Each row has a name. Each question is about the rows just above it.

[-1.35  3.42 -2.65  3.01  0.18  4.02 -9.07  1.15  0.46 -0.95  7.94  5.95
  1.48 -2.93  2.71  2.62  1.16  0.49 -0.47  0.59 -1.36 -0.65  7.31  1.83
 -1.89  3.54 -0.50  1.03  6.39  0.91  2.15 -8.94 -0.05  0.23  0.28  2.36
 -1.66 -0.34 -0.53]  P
[-5.60 -9.02 -3.00  3.58 -2.51  0.85 -2.09 -2.64 -7.05  2.89  0.24  1.53
 -2.13  1.39 -6.20 -2.17  1.52 -4.64 -7.88  0.79 -6.63  2.45  3.80 -5.49
  2.11  2.10  3.03 -3.69  2.39  1.77  2.08 -2.35  0.11 -7.07 -1.21  2.88
 -0.39 -0.62 -1.91]  V
[ 1.52  1.25  3.04  2.40 -1.90 -0.06 -2.52 -1.86  5.17 -2.19 -0.65 -0.23
 -1.23  3.88  3.08  1.10 -0.75  0.93  3.35  0.42 -2.98 -1.37 -0.47  1.99
 -0.39  1.65  0.19  1.17  4.39  2.06  1.03 -3.12 -1.18  5.92  2.74  1.26
 -3.89 -1.00 -2.53]  H
Move every entry of [-0.65] by -1 step of 0.01. : [-0.66]
Move every entry of [-4.64] by +1 step of 0.01. : [-4.63]

[ 0.77  2.73  2.55 -6.50 -4.41  0.22 -1.62] : U
[ 0.77  2.72  2.55 -6.50  1.05 -2.79 -1.22] : J
[ 1.68 -0.22  0.12 -0.07  1.05 -2.79 -1.83] : Z
[-3.72 -2.66  0.12 -0.07  1.04 -2.79 -1.83] : T
[1.05] with +1 step of 0.01 on every entry: : [1.06]
After [-0.07  1.05 -2.79], its row goes on with : [-1.83]
After [-6.50  1.05 -2.79], its row goes on with : [-1.22]
After [ 0.77  2.73  2.55 -6.50], its row goes on with : [-4.41  0.22 -1.62]
Move every entry of [-0.07  1.05] by -1 step of 0.01. : [-0.08  1.04]

[ 3.28 -4.00 -2.57  0.46  8.52  2.30  2.13  0.54 -4.47] -> G
[ 3.28 -4.00 -2.58  0.46  8.52  2.30  2.13  0.54 -4.47] -> A
[-1.26 -1.97  2.00 -1.53  4.71  2.30  2.12  0.54 -4.47] -> N
[0.46 8.52 2.30] with +1 step of 0.01 on every entry: : [0.47 8.53 2.31]
After [ 3.28 -4.00 -2.57  0.46], its row goes on with : [ 8.52  2.30  2.13  0.54 -4.47]
Go on from [4.71 2.30 2.12] to the end of its row. : [ 0.54 -4.47]
Move every entry of [0.54] by +1 step of 0.01. : [0.55]

[ 0.54 -0.28  2.38  0.07  1.15  0.23  0.33 -3.53 -0.03 -1.34  0.70 -0.84
  0.46  0.12  1.37  5.59  0.08  0.08  2.90  1.52 -0.01  0.19  0.57 -0.81
 -1.52  0.01 -0.83  0.37  1.93  2.53 -1.44 -0.20 -3.77  0.51  4.27] -> K
[-0.21 -0.45 -0.19 -0.11 -0.17  0.00  0.00 -1.96 -0.08  0.67  0.55  0.41
 -0.39 -0.27  1.02 -1.49 -0.22 -0.28 -2.56 -0.18 -0.18  0.20  0.25 -0.67
 -0.37  0.39  0.12  0.07  1.65  2.04  0.52 -0.04 -2.83  0.44 -1.46] -> D
[-0.34 -0.08 -2.43  0.59 -0.89 -0.08 -1.27  1.76  0.21 -0.94  0.34 -1.69
  0.25  0.11 -1.20  2.01  0.55  0.07  1.54 -1.45  0.21  0.06 -1.91  1.74
  0.47 -1.20  0.82 -0.33 -1.37 -6.44 -1.49 -0.33  1.57 -0.37  2.00] -> R
[ 0.10  0.50  0.35 -0.79 -0.66  0.15  1.89  3.06  0.14  0.91 -0.87  3.86
  2.29  0.31 -3.82 -8.40  1.11 -0.10 -2.36 -0.92 -0.08 -0.50  4.01  1.76
  0.32  1.65  1.37 -1.11 -5.19  0.06  2.01  0.16  3.48 -0.47 -3.54] -> B
[-0.22  0.59  1.22  1.16  0.30 -0.16  0.38 -0.65 -0.23 -0.84  0.96 -0.56
 -2.15 -0.46  4.22  0.17 -1.45 -0.35  3.55  0.73  0.01 -0.68 -3.72 -2.21
  0.76 -1.57 -1.45  0.72  5.72 -3.25 -1.25  0.25 -0.47 -0.05  0.57] -> Y
After [ 2.90  1.52 -0.01  0.19], its row goes on with : [ 0.57 -0.81 -1.52  0.01 -0.83  0.37  1.93  2.53 -1.44 -0.20 -3.77  0.51
  4.27]
[-1.37] with +1 step of 0.01 on every entry: : [-1.36]
[0.06] with -1 step of 0.01 on every entry: : [0.05]

[-6.96  1.98 -1.38  2.77 -2.40] : Ledos
[ 4.54 -5.95  2.46  2.11  0.59] : nam
[-2.57  0.32  2.56  3.32 -2.83] : pag
[ 5.08 -0.50 -0.57 -0.24  1.06] : Pumi
[-2.54  2.92  1.56 -3.91 -3.85] : Lum
[ 2.11 -2.21  2.68  1.78  2.60] : zaz
[ 1.32 -1.61  3.99  0.79 -4.23] : kileg
[ 0.12 -1.35 -0.90 -2.38 -3.75] : zite
[-1.71 -1.98 -2.91 -0.90 -4.89] : Ponok
[ 6.21  0.30  1.75  1.27 -6.86] : zibor
Shift each entry of [ 1.32 -1.61  3.99  0.79] by -1 times 0.01: : [ 1.31 -1.62  3.98  0.78]
Move every entry of [-6.96  1.98] by +1 step of 0.01. : [-6.95  1.99]
Move every entry of [ 5.08 -0.50 -0.57 -0.24] by -1 step of 0.01. : [ 5.07 -0.51 -0.58 -0.25]

